Below is a small trained network, with its code and all its weights. Each question gives an input and a class and asks what happens when units are switched off, that is, made to give their printed mean instead of their output.

import numpy as np


def w(rows, s, z=0):
    codes = np.array(rows[::2]) - 128.0
    scale = np.full(codes.shape[1], s)
    scale[-1] = z or s
    return codes * scale


def f(y):
    return np.maximum(y, 0)


def log_softmax(a):
    a = a - a.max(-1, keepdims=True)
    return a - np.log(np.exp(a).sum(-1, keepdims=True))


def net(x, mask):
    res = np.array(x, float).reshape(1, 7) / 4 @ E
    y = f(res @ A[0][:, :-1].T + A[0][:, -1])
    res = res + np.where(mask, y, B[0][:, -1]) @ B[0][:, :-1]
    return log_softmax(res[-1] @ U[:, :-1].T + U[:, -1])


A, B = {}, {}
E = w([
[234,104,189,201,202,226,122,138,235],'x0',
[116,133,147,139,124,122,144,131,135],'x1',
[154,245,130,179,116,138,73,248,50],'x2',
[142,60,198,216,174,56,62,95,1],'x3',
[119,133,146,139,124,119,141,126,134],'x4',
[212,139,130,43,228,75,247,165,61],'x5',
[164,110,102,108,122,139,108,132,114],'x6',
],0.0064)
A[0] = w([
[163,106,114,69,225,65,230,171,83,96],'N1',
[177,188,158,180,140,170,98,248,138,140],'N2',
[140,72,190,203,180,104,78,121,51,155],'N3',
[230,99,146,222,186,236,165,160,222,169],'N4',
[31,98,113,204,11,180,4,58,151,46],'N5',
[106,117,123,178,44,158,84,113,156,122],'N6',
[131,174,112,39,83,171,146,193,216,117],'N7',
[31,154,23,63,18,50,160,107,42,67],'N8',
[186,151,143,64,229,79,214,140,92,47],'N9',
[134,69,120,125,148,168,161,66,166,147],'N10',
[115,72,81,112,113,137,178,50,162,85],'N11',
[103,235,19,76,87,202,198,168,226,82],'N12',
[96,17,125,77,128,119,151,2,149,1],'N13',
[163,247,106,173,85,124,96,249,84,67],'N14',
[118,210,113,155,127,158,71,176,90,136],'N15',
],0.0058,0.0011)
B[0] = w([
[188,183,224,120,46,177,43,125,190,206],'N1',
[39,71,111,105,165,152,176,163,105,215],'N2',
[125,80,100,201,110,45,83,162,98,198],'N3',
[119,158,78,203,164,181,199,56,44,255],'N4',
[207,198,201,76,71,161,78,145,196,238],'N5',
[143,155,192,51,117,184,98,139,189,187],'N6',
[125,111,93,179,59,38,79,116,89,211],'N7',
[88,178,74,208,172,254,176,14,15,220],'N8',
[191,182,234,98,54,162,79,128,163,201],'N9',
[76,70,89,115,206,127,206,187,110,178],'N10',
[65,101,147,67,195,99,132,146,155,179],'N11',
[188,76,61,200,47,29,61,140,114,243],'N12',
[38,64,134,52,152,94,191,199,153,195],'N13',
[32,59,150,28,231,126,206,190,173,215],'N14',
[77,81,135,64,190,97,149,190,142,186],'N15',
],0.006,0.0087)
U = w([
[65,85,128,38,175,127,178,187,160,34],'0',
[172,195,203,92,74,197,91,131,179,24],'1',
[112,154,88,203,148,232,171,68,96,197],'2',
[145,94,100,199,85,6,93,143,132,253],'3',
],0.012,0.0014)

Each question gives the input, the list of numbers given to net, and the class t.
The units are the neurons (one row each of A and B). Each row of codes is followed by its name. A weight is (code - 128) times the scale printed after its matrix; where a second scale follows, it is the last column's (A, B and U).
mask holds one flag per neuron, in row order. A switched-off neuron (its flag False) gives its mean, the last column of its row in B, instead of its output. The means were averaged over made-up inputs and are rounded, as every weight is.
A unit's drop is (log p(t) with every unit on - log p(t) with that unit switched off) / (log p(t) with every unit on - log p(t) with every unit switched off).
The circuit of an input: a set's keep is (log p(t) with only the set's units on - log p(t) with every unit switched off) / (log p(t) with every unit on - log p(t) with every unit switched off). Starting from the 12 units with the biggest drops (on a tie, the unit counted first), units are removed one at a time, each time the one whose removal leaves the highest keep (on an exact tie, the one counted first), for as long as the keep stays at least 0.8.
circuit, biggest first: the units of the circuit, biggest drop first
k most important neurons: the k neurons with the biggest drops, biggest first
drop when u is switched off: that unit's drop, to one decimal
input [-8,7,-7,3,-4,2,7], class 2: circuit, biggest first : (N8)
input [-8,-1,-1,-7,-6,-8,-3], class 1: 2 most important neurons : (N5 N4)
input [-3,6,0,-5,-8,3,7], class 3: circuit, biggest first : (N12 N7)
input [6,1,5,-2,4,3,-5], class 2: 3 most important neurons : (N4 N13 N11)
input [-5,7,-3,-3,-2,-4,-5], class 2: 4 most important neurons : (N8 N1 N9 N14)
input [4,-7,8,-3,3,6,8], class 0: 2 most important neurons : (N14 N2)
input [-7,-5,-1,-6,-1,-8,5], class 1: 3 most important neurons : (N5 N4 N6)
input [3,5,2,1,-4,4,3], class 1: 3 most important neurons : (N8 N9 N1)
input [-4,6,8,-7,0,-8,6], class 0: 3 most important neurons : (N14 N15 N1)
input [-7,-1,3,6,-6,6,-6], class 2: 2 most important neurons : (N8 N5)
input [2,2,5,-7,-1,8,-6], class 1: 3 most important neurons : (N9 N1 N3)
input [-4,7,5,2,-3,6,-4], class 1: 3 most important neurons : (N1 N9 N13)
input [-7,-2,0,0,-2,-1,8], class 2: drop when N8 is switched off : 0.5
input [2,4,-8,8,-8,-1,8], class 0: circuit, biggest first : (N13)
input [8,7,5,4,1,-2,5], class 2: drop when N4 is switched off : 1.4
input [0,2,8,-7,-8,0,7], class 0: drop when N2 is switched off : 0.3
